In the rows, 128 means zero.
Each row of numbers belongs to one of the nodes below and depends on some of the facts about them. Some rows are named. Which node is each other row?

Some facts about the nodes:
ρ: points at; χ: uses
bena χ:grener
benifo χ:trupli,nivenal
bogas χ:grener
bover ρ:bovi,koril,pova χ:pedur,riskin
bovi χ:kidis,pedur,mukli
bravul ρ:bigru,grestu χ:kirofam,baflos
buplus χ:fodek
buvus χ:nivenal
dapun χ:fasum
diton χ:dodrivar
ditu ρ:dabre,steses,kostik
dodrivar χ:kidis
drapli χ:pedur
drotriklam χ:pustak
drutri ρ:pufo,gruve
fasum χ:flubru
fiklu χ:stidil
flagrak ρ:vavofi,ristir,buvus χ:flubru,zagen
flogo ρ:kluzi,pligol,ropal χ:kuno,supil
flola χ:drutri,nedreme
fluba ρ:plesil,leplir,kluflu
flubru ρ:britrok
fodek χ:bigru
fopok χ:danu,drutri
gasel ρ:zefor,danu,koril
geklar ρ:dabre,gagun,meplak,koril,pligol,mapun,grestu
greklir χ:kedi,mukli
grener ρ:klastukan,zikla,zisku,staklun
grugrodrem ρ:plusu,skelise,nedreme,zagen,gruve
kedi χ:ristir
kegu ρ:foskas,dodrivar,fopok
kemorik χ:ladan
kilum χ:tavifon
kledrupan χ:pedur
klidum ρ:klastukan,koril,gudresu,bena
kluflu χ:nivenal
koril χ:zagen
kostik χ:grener
kuno ρ:tasu,grestu χ:leplir
ladan ρ:pufo,skelise,benifo,greklir χ:pedur,nedreme
lapos ρ:kedi,gagun,mapun,truda
mapun χ:trupli,disos
mukli χ:bena
naste χ:stodrus
nedren χ:tavifon
nivenal χ:grener
nomafa ρ:pifir,bosto,pustak,medon χ:disos,vopas,riskin
pedur χ:bena
pifir χ:gasel
pleste ρ:greklir,tasu
pligol χ:grener,gudresu
plupel ρ:fadetak,tasu χ:gasel,kidis
plusu χ:sovin
pobri χ:sevem,flubru
ponar χ:bovi,zagen,visam
potok ρ:kostik
pustak χ:drutri
rabos ρ:pifir,kirofam
rasok ρ:fitridre
repam ρ:ropal
riskin ρ:toplek
ristir χ:kemorik
ropal χ:benifo
sanak ρ:toplek,greklir
satram χ:grener
sigres χ:flubru
skelise χ:grener
stagar ρ:kirofam,vavofi χ:kemorik
steki χ:kledrupan
steses χ:drapli
stidil ρ:grofi χ:mukli
stodrus χ:fasum,lapos,sevem
supil χ:lagrel
tato χ:benifo,nedreme
toplek χ:riskin
tretras χ:pedur,leplir
tridestir χ:kluna,mukli,bena
truda χ:kladrepir,nivenal,zagen
trupli χ:nivenal
vamek ρ:zefor,sevem,bena χ:kladrepir,kidis
vinel ρ:satram,medon,grofi
visam ρ:leplir
vopas ρ:pustak,steses
vuplem χ:nivenal
zagen χ:lagrel
zikla χ:pedur

Some nodes and their rows:
[119 131 120 119 116 111 142  94 160 132 122 121 132 134 133 104 150 154
 133 133 132 138 143 136 126 129 133 148 120 107 116 125 124 136 146 130
 122 136 116 144 127 123 140 128 128 126] -> drapli
[130  92 114  80 106 122 139 101 152 133 130 131 121 140 145 123 161 142
 147 121 150 135 136 154 116 131 124 148 122  97 123  93 136 102 157 138
 141 115 117 159 138  99 113 126 117 119] -> vopas
[ 64 103 100 100 121 134  86 118 155 138 151 142 107 146  90 141 158  93
 127 139 101 172  69 139 130 133 147  56 156  34 119 170 157  60 105 114
 131 142 120 121 178  64  92 250 111 138] -> flubru
[141  86 162 131  98  89 129 129 117  93 113 132 142 137 137 157 167 125
 141 151 148  99 126 142 142 159 112  86 108 144 149 146 182 116 146  98
  98 123 114 158 166 113 111 135 119  88] -> kegu
[124 123 124 118 122 115 117 103 139 119 126 119 122 124 125 114 139 133
 127 124 123 143 141 119 133 138 130 147 111  99 129 117 126 145 140 131
 114 139 118 139 129 116 132 133 133 136] -> kluna
[105 113  99 102 130 124 112 111 152 112 153 130 106 124 133 135 129 107
 141 137 134 131 127  98 130 145 150 109 119 105 108 137 127 109 124 129
  93 111 126 126 172 119 133 146 139 128] -> lagrel
[104 153 114 107 124  87 151 130 140 137 138 115 135 152 123 118 144 139
 135 136 135 141 182 134 124 132 142 140 131 119 114 136 128 129 139 137
 117 134 106 153 104 129 124 139 132  98] -> ristir
[115 124  99 118 130 132 155 112 152 129 134 130 130 129 123 124 162 147
 145 148 150 132 119 121 106 129 130 122 107 116 116 166 133 103 138 101
 130 118 133 128 159 135 155 118 110 120] -> flogo
[132 121 118 112 125 126 146 156 128 126 146 139 148 114 126 143 155 116
 131 143 133 110 141 123 113 127 116 136 115 133 149 131 165 104 148 115
 130 138 127 133 137 122 146 137 105 130] -> buplus
[126 148 112 135 123  97 147 129 140 131 110 122 141 142 114 119 149 147
 130 144 133 148 150 141 117 115 135 146 111 118 126 169 139 145 131 116
 140 150 126 133 113 132 155 124 128 117] -> tato
[115 130 120 122 118 111 141  95 161 131 121 123 130 135 133 105 150 153
 132 135 133 141 142 134 127 135 133 149 121 108 118 124 126 134 144 129
 122 135 117 139 128 125 139 129 125 126] -> kledrupan
[131 109 122  98 122 128 144 141 130 118 131 134 135 120 129 149 153 113
 139 138 141 125 130 123 114 128 124 140 111 118 144 129 155 109 146 117
 130 135 138 133 150 116 139 143 117 129] -> geklar
[113 134 125 117 112  80 129 112 171 128 105 131 128 146 146 131 124 110
 130 149 116 153 156 129 155 126 158 151 133 129 110 131 133 149 127 156
 109 168 126 127 132 108 145 161 173 124] -> nedreme
[138 101 157 144  97  75 121 137 123 102 136 141 147 142 144 149 155 127
 135 159 130  86 147 138 154 159 115  85 123 154 141 141 187 114 140 109
  85 124  97 158 151 116 117 141 126  95] -> foskas
[ 78 140 133 130 116 125 130 149 152 155 161 138 151 130  91 117 178 119
 107 148  86 143 109 146 132 130 117  87 168  71 145 143 176  69 131 110
 136 175 103 129 131  85 111 248  85 148] -> britrok
[128 112 119  98 124 127 142 141 130 119 130 135 134 121 126 148 152 111
 137 138 140 126 131 123 115 129 124 138 111 120 144 127 154 108 146 117
 127 136 134 131 149 115 141 144 118 128] -> klidum
[128 123 115 111 125 115 133 149 135 130 155 143 142 124 137 138 143 114
 129 146 122 112 153 115 126 130 129 134 122 131 139 121 158 109 141 129
 119 141 118 134 133 122 144 146 122 136] -> gagun

Which node is each row?
No name comes twice in this set of rows, the named rows included.
[111 143 121 100 124  80 144 153 148 128 125 131 137 144 136 153 132  97
 130 153 123 140 174 125 136 121 156 143 139 141 123 142 146 130 124 149
 113 164 127 128 124 118 144 169 160 113]  danu
[143 138 120 163 122 116 105 106 139 125 127 134 137 120 120 101 137 147
 115 145 105 130 135 127 135 126 122 143 100 106 138 144 143 158 131 123
 127 153 111 126 116 129 162 115 125 157]  skelise
[120 146 111 140 119 108 141 104 163 141 140 130 140 137 133  95 146 162
 124 149 121 131 158 135 132 128 131 145 123 117 116 135 131 134 142 128
 122 140 105 139 115 135 151 123 121 137]  zikla
[130 145 118 147 126 120 139 113 135 129 126 119 140 126 112 102 156 161
 125 139 130 134 138 133 116 126 121 143 100 111 129 152 136 141 143 105
 131 137 118 135 117 142 154 110 105 134]  tridestir
[129 109 132 111 124 118  84  88 134 104 107 111  99 123 122 120 119 117
 122 112 118 162 124 117 145 142 137 153 105  73 137  97 121 167 135 144
 110 143 124 137 132  97 116 142 148 139]  grener
[101 142 125 125 134 131 164 115 148 120 142 118 137 108 123 113 161 141
 130 143 139 117 133  95 115 146 126 129 118 130 121 139 126 115 150 102
  95 128 127 132 152 150 158 137 109 128]  diton
[114 116 132  87 116  89 146 133 159 112  79 124 128 143 139 166 136  89
 138 142 136 163 138 132 140 120 157 151 129 135 124 142 134 142 134 144
 121 173 152 122 151 103 140 169 175 107]  drutri
[110 115  95 125 126 122 105 104 165 120 155 143 111 122 142 130 125 111
 133 151 117 123 126  92 143 141 148 110 117 117 106 147 132 112 119 131
  91 121 119 117 171 125 154 145 144 142]  zagen
[109 123  70 107 144 130 131 134 120 124 161 129 114 139 107 136 151 131
 156 142 157 133 132 118  86 131 141  99  95  98 112 186 141  90 117  94
 129  89 123 139 156 136 134 115 104 103]  flagrak
[121 124 124  88 127 114 129 157 114 125 165 134 134 125 129 144 137 105
 129 128 131 113 172 112 121 140 124 130 126 118 142  98 159 106 141 133
 109 127 111 150 125 113 115 153 118 120]  kirofam
[130 123 124 125 124 116  88  98 128 111 122 117 110 125 118 113 124 131
 122 118 115 151 133 117 141 137 135 144 106  81 129 115 127 161 132 136
 110 138 118 137 127 109 123 131 138 138]  nivenal
[137 115 120 107 125 133 156 152 125 124 131 135 149 116 123 147 167 122
 135 142 143 117 128 128 105 120 113 140 106 131 155 140 164 106 149 103
 139 141 139 129 146 126 152 131 101 128]  bravul

Now the same nodes, written a new way:
Known rows:
[122 110  78 118 148 102 115 138 163 117 139  94 141 122 160 162 124 129
 129  95 140 161 150 173 115 122 127 147 107] -> vamek
[150 104  91 165 184 154 115 117 120 133 149  75 146  67 118 110 161 140
 135 128 129 156 126 152 144 140 143 119 229] -> bogas
[152 137 118 132 110 118 131 134 123 120 119 112 142 131 134 130 112 170
 119 110 104 115 148 148 137 134 140  99 133] -> sovin
[151 112 131 156 194 167 124 101 123 140 173  67 157  87 107 118 180 130
 150 150 128 131 141 123 126 135 136 132 238] -> skelise
[124 116  89 174 172 170 111 125 116 137 139  98 155  75 119  97 173 134
 143 146 125 142 128 160 166 135 153 124 241] -> satram
[144 155 142 149 120 106 128 113 112 140 137 139 164 126 125 135 103 163
 117 105 125 102 131 128 127 134 131 122 127] -> grestu
[133 137 104 118 135 148 186 129 166 103 122 119 122  73 178 102 145 140
 127 113 115 145 137 154  86 138 175 120 114] -> stagar
[136 151 127 137 115 112 118 126 133 119 121 110 124 131 136 122 110 176
 135  98 100 119 141 150 158 130 138 114 129] -> potok
[101  95 150 186 166 163 110  97 119 106  67 127 128 134 140 160 117 101
 114 143  68 206 126 130  96 116 124 123  86] -> drapli
[151 144 122 143 123 115 128 135 127 113 111 115 121 127 130 165 122 163
 128 114 103 113 159 136 119 142 144 120 132] -> riskin
[132 116 111 171 181 158 113 100 119 147 159  94 161  75 117  84 163 140
 139 129 128 148 114 148 165 129 134 125 225] -> kostik
[147 139 115 138 113 117 127 135 132 116 116 103 128 130 135 135 111 174
 125 104  98 127 150 148 137 137 147 101 131] -> rasok
[160 125  65 151 140 124 101 122 112 114 128  65 132  79 112 155 132 166
 127  87 102 155 136 163 156 132 127 128 240] -> grener
[163 121 119 148 113 105 126 151 144 121  99  94 117 127 128 138 113 175
 121 109 101 134 147 156 156 140 156  87 121] -> fluba
[142 118 120 129 143 131 146 134 154 126 126 113 142 101 146 120 139 130
 126 124 127 139 140 151 124 131 160 115 105] -> drotriklam
[154 127 155 123 143 141 188 130 171 123 108 126 136  63 160 119 156 114
 113 127 107 143 134 144 118 113 176 129 100] -> kemorik
[124 150  87 135 102 132 135 133 124 105 115 114 124 127 157 120 112 179
 139 109  94 122 154 155 126 144 156 108 144] -> rabos

Rows to name:
No name comes twice in this set of rows, the named rows included.
[111 118 133 158 156 132  98 101 132  99  84 114 124 116 148 167 115 113
 123 105  86 206 124 151 105 113 120 144  91]  bover
[123 156 114 141 110 119 116 135 138 112 116 115 121 131 143 118 115 173
 141 100  95 119 145 157 164 131 149 120 140]  vopas
[146 153 135 155 120 117 130 129 111 139 132 142 156 129 120 156 112 156
 113 115 127  91 149 124 115 145 136 126 137]  tasu
[138 116 100 139 115 107 138 145 140 130 133 103 146 151 142 135  99 168
 122 111 116 122 156 153 134 134 134 125 130]  kidis
[156 124 111 140 113 109 129 140 134 114 104  91 117 127 136 137 110 181
 124 105  96 131 149 151 142 140 148  91 127]  kegu
[139 142  92 126 105 145 147 123  98 114 128 121 160 133 154 109 103 177
 118 117 103 119 143 134 103 148 140  81 139]  vavofi
[123 152 100 137 105 124 117 152 135 110 100 113 113 131 138 128 116 168
 138 115  93 116 157 162 160 135 161 121 143]  vinel
[154 116 139 131 143 138 160 134 153 132 118 115 153  99 145 111 140 129
 114 131 126 136 135 145 128 128 164  99 102]  fopok
[156 147 128 151 118 113 131 131 115 133 122 135 147 128 123 151 112 160
 116 110 121  98 149 130 121 147 145 122 131]  fadetak
[130 134 134 157 157 113 124 121 152 125 118 132 113  96 147 151 136 132
 133  97 138 146 141 139 110 147 142 144 106]  kuno
[100 145 100 137 136 139 123 143 152 104 103 121 106 105 159 115 136 138
 152 122 112 145 146 168 143 133 165 132 124]  nomafa
[145 150 132 144 116 109 130 123 122 131 128 128 149 125 129 133 107 163
 117 103 115 106 140 136 133 140 136 114 127]  bigru
[155 157 146 108 105 117  80 125 105 106  91 102 133 119 121 114 138 152
 138 108 112 144 150 144 141 180 138  69 111]  flubru
[123 142 135 119 131 154 169 141 163 130 126 144 152  91 160  86 154 112
 130 134 123 121 135 154 147 112 180 134 115]  pustak
[129 117 125 144 146 140 124 124 136 120 111 113 139 116 142 127 136 125
 128 129 116 155 140 146 120 134 150 108 104]  steki

Now the same nodes, written a new way:
Some rows with their names:
[128 104 142  60 159 146 148  94 107 183 102 108 149 135 114 159 115  60
 130  62  85 152 192 163  84  76 151 133  88 145] -> koril
[133 117 118 118 142 139 116 139 124 111 120 146 142 108 119 121 117 136
 118 125 116 118 110 142 136 125 142 160 121  98] -> staklun
[152  72 197 126  68  79 198 134 115 179 159 106  43 188 115 115 192  59
 113 178  67 147  89  80  91 195  83  55  74  90] -> trupli
[159  93 195 151  63 106 183 143 108 178 143  93  50 179 125 105 196  63
 116 182  80 141  89  88  89 193  80  62  77  81] -> benifo
[145 152 126 103 139 133 121 125 122 125 133 131 141 115 128 107 127 111
 135 142 131 133 119 131 123 118 133 128 106 123] -> diton
[125 115  84 121 134 153 105 104 129  84 179 128 141 115  86 113 152 141
 151 107 110 124  94  94 113  93 116 163 170  99] -> vavofi
[164 145 153 170 133 115 191 149 140 168 151 146 117 100 108 163  91 182
 173 159 157 148 164 137 154  70 151  68 198  95] -> kuno
[ 55  66 110  72 134 158 135 152 183  70 160 160 152 208 207 161  87 172
 128 179  87 149 208  82 169 167 116 111  86 181] -> kostik
[155 173 104 112 157  28 117  72 128  68  75  63 145 203 115 139 203 182
 187  87 166 151 103 124 153 132 169  71  90 200] -> pedur
[118 163 149 138  25 159 145 169 222 149 164  59 153 176 129  62 192  57
 160 108 174  60 211 151  81 108 125 160 181 117] -> ristir
[140 111 150 150 127 111 174 143 139 166 142 157 119  91 100 160  98 156
 150 151 161 140 146 118 148  90 148 109 184 116] -> bravul
[120 149 103 167 143 154  97 149 116 142 110 143 107 106 119 139 117 154
 107 113 129 138 117 130 140 153  92 133 145 131] -> grugrodrem
[143 163 101  95 155 127 115 105 125 101 124 158 137  82 106  88 107 119
 130 141 117 127 101 147 145 130 138 110  94 105] -> kidis
[106 143  94 124 158 118 139  89 131 169 111 149 115 111  94 149 135  70
 121  74 130 149 144 136 114 143 132 104 102 128] -> vamek
[147 135 140 122 124 125 120 128 116 115 111  99 133 158 125 131 134 156
 144 123 129 135 115 134 124 114 146 139 120 116] -> steki
[160 187  93 100 163  63 124  78 185  94 141 153 150 132 135  97 165  80
 149 164 166 117 119  96 134 155 149  77  94 187] -> tridestir
[120 103 128 111 140 131 120 147 120 135 111 156 132 102 112 130 107 138
 126 137 126 120 118 140 148 110 144 152 131 104] -> gagun

Rows to name:
No name comes twice in this set of rows, the named rows included.
[136 104 117 147 144 135 108 127 114 137 116 163 139  98 145 144 126 128
 111 115 119 100 112 129 124 128 155 167 129 122]  sevem
[ 82 136  91 164  48 150 127 112 199 147 188  61 142 172  86  95 197  80
 169  69 172 130 159  84  78  94  64 160 201 128]  stagar
[151 155 119 112 145 122 126 107 141 126 136 140 143 116 132 105 142  88
 131 154 153 115 121 115 120 131 138 118 105 133]  fiklu
[154 191 137 186  56 137 101 164 129 154  62  54  95 198 121 140 210 187
 182  68 166 151 164 180 117 135 146  89 157 158]  ladan
[170 197  81 179 159 143 102 110 183 159 127 132 143 132 175  99 195  93
 140 171 154 108 151 127 113 155 105  56 100 152]  greklir
[166 185 102 186 149 157 157 151 125 172 139 163  93  94 138 157 108 178
 136 167 137 137 149 148 150  95 102  70 178  88]  pleste
[ 97 124 156  73 124 151 113 165 116 161  90 118 118 122  90 146 102 106
 129 126 166 144 116 112 130  86  70  76 187 214]  flogo
[154 189 100  82 161  35 117  57 161 123  82 103 149 164  90  97 187 125
 184 112 170 148 109 136 130 128 163  57  80 191]  bovi
[ 91 140 159 137  66 142 115 125 162 111 160 117 144 149 133  80 105 144
 129 125 149 123 165 125 111 162 125 163 126 105]  pustak
[ 90 122 179 102 103 122  92  92 151 138 110 137 137 182 142 103 100 178
 140 141 118 145 141 123 122 140 141 149  95 125]  steses
[154 103 189  69 118 133 167 103 112 170 146 103 127 160 130 117 126  72
 124 161  73 148 100 116  90 100  91  75  91 105]  truda
[128 165 166 147  26 152 158 165 213 152 123  51 146 192 135  68 185  69
 159  92 175  85 208 173  91 120 137 168 172 121]  kemorik
[155 107 139 127 139 113 173 152 138 146 127 169 134  83 108 153  94 165
 156 165 146 126 130 141 165  80 164 123 177  91]  grestu
[135 167 152 115  60 147 139 164 186 143 130  84 146 145 133  79 163  55
 144 145 171  80 188 140  99 118 138 144 140 131]  kedi
[ 90 108 137 109 135 146 105 171 113 133  83 150  93  86  87 146  99 128
 118 130 165 135  95 104 158 125  78 107 195 202]  repam

Now the same nodes, written a new way:
Known rows:
[102 130 112 109 166 138  79 111  87 128 130 157 119 120  95  90 123 169
  99 167 150 109 116 120 136 107  41] -> stagar
[ 98 102 114 149 152 145 116  94  96 116 145 110 126 125 120 113 143 157
 136 229 138 102 149 102 150 131  79] -> gasel
[ 88 112 115 110 166 134 107 107  91 109 126 151 118 118 108 102 133 162
 123 180 153 111 129 133 130 106  63] -> kledrupan
[ 96 147  85  84 159 110 113  84  79 131 142 155 102 119  93 109 126 179
 109 158 125 120 148 147 158 116  79] -> dapun
[ 82 106 103 106 166 145 118 104  80  98 106 166 141 104 125  85 112 147
 132 182 163 109 123 127 119 114  87] -> riskin
[ 87 125 124 106 174 130  89 121  97 117 126 163 104 130  95 103 141 177
 103 161 151 118 120 143 134  96  46] -> satram
[ 95  90 128 113 154 115 105 118  48 131 184  87 117 112 158  74 130 141
 144 152 159  96 143 146 113 100  70] -> danu
[ 96 117 100 108 158 132 105 100  87 123 132 152 126 113 116  94 126 160
 124 183 152 110 132 120 130 111  61] -> ditu
[ 78 142 130  94 181 139  87 108  55 110 126 152 108 120  96 110 144 172
 130 177 132 100 142 123 122 112  49] -> buplus
[ 83 114 127 109 179 136 119 109  75 101 119 143 118 120 113 105 131 163
 113 161 154 109 125 155 123 105  80] -> benifo
[ 88 116 109 111 166 131 111 104  89 113 129 152 116 122 109 103 133 166
 125 183 146 115 136 132 138 112  73] -> supil
[ 78 119 123  97 183 141 112 104  87  94 109 157 114 117 100 110 129 171
 108 157 154 112 119 155 119  95  62] -> toplek
[ 83 125 129 102 186 137 115 102  85  98 110 146 110 121  95 116 131 177
  99 156 150 108 120 158 125 100  64] -> skelise
[ 88 112 114 108 167 135 106 107  91 110 126 150 119 117 110 100 132 163
 121 176 154 110 129 132 127 106  63] -> drapli
[ 95 119 107 114 159 140  90 113  94 119 128 161 125 120 103  87 125 161
 113 185 152 112 122 115 138 114  57] -> stidil
[ 40 164  93 152 205  96 162 127  69 162 121 152 161 101 205 120 152 196
 148 177 163 106 136 112 112 120  37] -> tavifon
[ 93 120 102 109 167 139 118  90  79 113 122 145 131 107 113 100 120 159
 117 176 150 105 128 129 126 115  75] -> pleste

Name these rows:
No name comes twice in this set of rows, the named rows included.
[ 77 100 109 107 164 132 112 120  89 104 120 170 127 114 128  87 128 147
 142 180 166 118 130 132 121 104  79]  disos
[ 72  95 118 108 165 124 119 120  96 102 129 158 113 120 128  99 143 153
 150 183 163 119 141 142 124 100  75]  gudresu
[101 120 110 113 163 140 105  82  99 117 136 130 114 115  91 119 138 173
 115 193 136 105 139 118 135 107  44]  vamek
[ 88 126  68  90 146 108 126  88  75 132 146 162 121 112 123  87 118 155
 144 177 135 123 159 131 156 128 107]  lapos
[ 81 105 123 109 167 127 114 111  98 107 134 144 106 122 113 112 145 164
 135 179 152 116 139 142 126  97  60]  bena
[ 83 101 115 119 163 134 115 116  90 106 126 153 126 119 127  93 131 151
 136 187 160 113 133 128 129 112  81]  kluna
[101 118 122 101 167 132  91  98  66 126 151 113 113 110 111  92 126 164
 105 149 149  97 126 139 116  97  42]  flola
[ 87 105 112 124 162 133 115 112  88 111 131 143 124 123 123  99 134 156
 134 196 151 112 138 128 141 118  86]  kladrepir
[ 92 117 105  94 167 138 101  91  96 111 120 152 114 105  96 108 130 166
 118 176 149 110 133 126 120  97  40]  bover
[ 87 115 126 119 167 126  88 135  87 121 136 159 114 137 113  90 141 169
 112 167 156 118 121 139 138 106  65]  ristir

